Below are the code and all the weights of a small trained network. Each question names an input and a target symbol and asks about switching units off, where a switched-off unit gives its printed mean instead of its output.

import numpy as np


def w(rows, s, z=0):
    codes = np.array(rows[::2]) - 128.0
    scale = np.full(codes.shape[1], s)
    scale[-1] = z or s
    return codes * scale


def f(y):
    return y / 2 * (1 + np.tanh(0.7978845608 * (y + 0.044715 * y**3)))


def softmax(a):
    e = np.exp(a - a.max(-1, keepdims=True))
    return e / e.sum(-1, keepdims=True)


def log_softmax(a):
    a = a - a.max(-1, keepdims=True)
    return a - np.log(np.exp(a).sum(-1, keepdims=True))


def net(x, mask):
    ids = ['αβεηθμξστψ'.index(c) for c in x.split()]
    T = len(ids)
    res = E[ids] + P[:T]
    u = 0
    for l in range(3):
        r = res
        for j in range(2):
            rows = slice(2 * j, 2 * j + 2)
            q, k, v = (r @ M[l][rows].T for M in (Q, K, V))
            z = softmax(np.where(np.tri(T) > 0, q @ k.T / 2**0.5, -1e9)) @ v
            o = O[l][rows]
            res = res + np.where(mask[u + j], z, o[:, -1]) @ o[:, :-1]
        u += 2
        y = f(res @ A[l][:, :-1].T + A[l][:, -1])
        res = res + np.where(mask[u : u + 4], y, B[l][:, -1]) @ B[l][:, :-1]
        u += 4
    return log_softmax(res[-1] @ U[:, :-1].T + U[:, -1])


Q, K, V, O, A, B = {}, {}, {}, {}, {}, {}
E = w([
[33,183,74,29],'α',
[97,48,93,124],'β',
[120,159,174,62],'ε',
[122,171,173,121],'η',
[108,92,83,41],'θ',
[192,122,192,77],'μ',
[81,178,185,88],'ξ',
[112,155,113,111],'σ',
[105,188,78,253],'τ',
[188,56,139,133],'ψ',
],0.014)
P = w([
[106,138,121,89],'0',
[3,76,153,118],'1',
[55,85,158,114],'2',
[114,106,142,105],'3',
[112,113,144,108],'4',
[124,127,141,107],'5',
[132,129,133,95],'6',
[133,134,131,105],'7',
[128,137,142,84],'8',
[134,153,138,99],'9',
[133,149,134,105],'10',
[132,160,135,103],'11',
[114,144,119,109],'12',
[112,169,133,109],'13',
],0.0041)
Q[0] = w([
[254,44,177,127],'L0H0',
[187,252,194,194],'L0H0',
[180,51,196,161],'L0H1',
[87,207,69,104],'L0H1',
],0.0082)
K[0] = w([
[94,207,93,255],'L0H0',
[105,86,75,143],'L0H0',
[123,99,160,50],'L0H1',
[129,137,98,214],'L0H1',
],0.011)
V[0] = w([
[170,111,144,167],'L0H0',
[98,208,107,197],'L0H0',
[93,98,91,139],'L0H1',
[107,112,166,11],'L0H1',
],0.012)
O[0] = w([
[159,139,158,104,20],'L0H0',
[163,223,101,177,9],'L0H0',
[126,155,87,135,157],'L0H1',
[55,108,157,245,253],'L0H1',
],0.012,0.0038)
A[0] = w([
[36,139,202,155,135],'L0N0',
[117,65,35,54,174],'L0N1',
[58,13,111,253,123],'L0N2',
[98,104,119,44,253],'L0N3',
],0.0065,0.0071)
B[0] = w([
[95,142,215,52,199],'L0N0',
[175,125,38,186,198],'L0N1',
[22,192,2,38,247],'L0N2',
[139,76,124,251,235],'L0N3',
],0.006,0.011)
Q[1] = w([
[74,73,116,192],'L1H0',
[110,163,155,122],'L1H0',
[156,117,84,87],'L1H1',
[109,120,101,254],'L1H1',
],0.0081)
K[1] = w([
[218,131,72,234],'L1H0',
[81,196,117,129],'L1H0',
[130,127,121,6],'L1H1',
[157,178,255,153],'L1H1',
],0.0059)
V[1] = w([
[66,150,152,139],'L1H0',
[128,141,135,2],'L1H0',
[138,90,102,132],'L1H1',
[152,173,221,111],'L1H1',
],0.0091)
O[1] = w([
[182,166,83,124,208],'L1H0',
[103,139,87,1,113],'L1H0',
[92,120,146,155,131],'L1H1',
[205,107,165,22,2],'L1H1',
],0.0084,0.0087)
A[1] = w([
[98,161,138,165,173],'L1N0',
[41,21,127,112,160],'L1N1',
[126,100,175,206,253],'L1N2',
[156,254,241,132,191],'L1N3',
],0.005,0.0032)
B[1] = w([
[73,173,204,118,185],'L1N0',
[103,26,221,23,254],'L1N1',
[201,150,204,253,186],'L1N2',
[168,221,189,112,141],'L1N3',
],0.0044,0.0079)
Q[2] = w([
[143,70,86,25],'L2H0',
[138,150,113,103],'L2H0',
[107,84,75,133],'L2H1',
[254,119,106,96],'L2H1',
],0.0051)
K[2] = w([
[29,87,123,68],'L2H0',
[63,169,138,142],'L2H0',
[131,135,102,82],'L2H1',
[142,2,175,56],'L2H1',
],0.0053)
V[2] = w([
[156,254,218,186],'L2H0',
[188,102,190,135],'L2H0',
[85,82,43,58],'L2H1',
[20,166,234,147],'L2H1',
],0.0048)
O[2] = w([
[188,183,118,78,70],'L2H0',
[138,79,125,103,25],'L2H0',
[87,18,181,110,221],'L2H1',
[254,124,90,45,254],'L2H1',
],0.005,0.0085)
A[2] = w([
[100,97,255,229,83],'L2N0',
[219,132,120,205,254],'L2N1',
[108,200,223,89,144],'L2N2',
[83,112,111,14,219],'L2N3',
],0.0072,0.0044)
B[2] = w([
[142,79,2,131,205],'L2N0',
[80,129,228,127,210],'L2N1',
[197,55,20,150,163],'L2N2',
[149,99,158,55,255],'L2N3',
],0.0073,0.0077)
U = w([
[141,152,3,175,40],'α',
[25,132,190,167,103],'β',
[125,136,133,54,166],'ε',
[159,163,78,152,30],'η',
[163,30,158,186,174],'θ',
[200,130,135,92,254],'μ',
[133,79,212,80,54],'ξ',
[69,212,75,113,50],'σ',
[159,177,51,55,143],'τ',
[92,188,186,181,233],'ψ',
],0.0064,0.0046)

Each question gives the input, a string of symbols that net reads in full, and the target symbol t.
The units are the heads (2 rows each of Q, K, V and O) and the neurons (one row each of A and B). Each row of codes is followed by its name. A weight is (code - 128) times the scale printed after its matrix; where a second scale follows, it is the last column's (O, A, B and U).
mask holds one flag per unit, layer by layer, with each layer's heads first. A switched-off unit (its flag False) gives its mean, the last column of its rows in O or B, instead of its output. The means were averaged over made-up inputs and are rounded, as every weight is.
A unit's drop is (log p(t) with every unit on - log p(t) with that unit switched off) / (log p(t) with every unit on - log p(t) with every unit switched off).
The circuit of an input: a set's keep is (log p(t) with only the set's units on - log p(t) with every unit switched off) / (log p(t) with every unit on - log p(t) with every unit switched off). Starting from the 12 units with the biggest drops (on a tie, the unit counted first), units are removed one at a time, each time the one whose removal leaves the highest keep (on an exact tie, the one counted first), for as long as the keep stays at least 0.8.
units of the circuit, in order: the units of the circuit, biggest drop first
most important unit: the unit with the biggest drop
k most important neurons: the k neurons with the biggest drops, biggest first
k most important neurons of layer l: the k neurons of layer l with the biggest drops, biggest first
which heads matter: for each layer, one digit per head in row order, 1 if its drop is at least 0.15 and else 0, layers parted by /
input ξ θ τ ε ψ ξ ε σ ε σ ξ ψ α, target α: units of the circuit, in order -> (L0H1 L0N1 L0N3 L1H1)
input α ψ ψ τ ψ ψ ε ψ θ θ η, target θ: units of the circuit, in order -> (L0N2 L1H0 L0H0)
input μ τ α ε μ, target μ: units of the circuit, in order -> (L0H0 L1H1 L0N2)
input μ σ ψ σ α ψ ψ α, target θ: units of the circuit, in order -> (L0N2 L0H0 L0N3)
input θ θ α, target β: which heads matter -> 11 / 01 / 10
input ξ τ ψ θ θ θ θ ε ε, target θ: units of the circuit, in order -> (L0N2 L2N0 L1H0)
input μ ξ θ β ε ψ θ μ β ψ α τ α α, target α: units of the circuit, in order -> (L0H1 L0N3 L0N1 L1H1)
input ε ψ ξ, target ε: which heads matter -> 01 / 10 / 00
input μ θ θ ψ, target β: which heads matter -> 01 / 01 / 10
input ψ θ θ ξ ψ, target β: which heads matter -> 11 / 00 / 00
input θ β μ, target β: which heads matter -> 11 / 11 / 00
input θ ε θ ε τ η θ β θ ε θ σ ε σ, target θ: which heads matter -> 11 / 10 / 00
input ψ ε ψ ψ ξ, target θ: units of the circuit, in order -> (L0H0 L0N2 L2N0)
input μ ε β, target ξ: 2 most important neurons of layer 0 -> (L0N2 L0N0)
input ψ ψ θ η, target θ: most important unit -> L0H0
input ψ ξ η ψ τ η η ψ θ η θ ε ψ θ, target θ: units of the circuit, in order -> (L0N2 L1H0 L0N0)
input ε μ σ, target ε: most important unit -> L0H1
input ψ σ η ψ ψ τ ψ θ μ, target μ: 3 most important neurons -> (L0N2 L2N2 L1N3)
input α β τ θ σ τ ψ, target ψ: which heads matter -> 10 / 00 / 00
input ε μ ε θ ξ ξ τ ε ψ, target ψ: units of the circuit, in order -> (L0H0 L2N1 L0H1)
input μ μ μ, target ξ: most important unit -> L0H1
input θ α θ, target β: units of the circuit, in order -> (L0H1 L1H1)
input τ θ μ θ θ ξ, target θ: units of the circuit, in order -> (L1H0 L2N0 L0H0)
input β ψ α θ θ θ, target β: which heads matter -> 11 / 00 / 00
input α α σ, target σ: which heads matter -> 11 / 10 / 00
input ε ξ ψ, target ε: which heads matter -> 01 / 00 / 00
input μ α ε ξ ψ, target ε: most important unit -> L0N2
input ξ ξ θ, target τ: 2 most important neurons of layer 2 -> (L2N1 L2N3)
input σ ψ τ θ ψ ψ ψ σ α θ α θ ε, target θ: which heads matter -> 00 / 11 / 00
input θ ξ ξ β θ θ ψ ψ τ ε θ ε μ θ, target θ: which heads matter -> 01 / 10 / 00
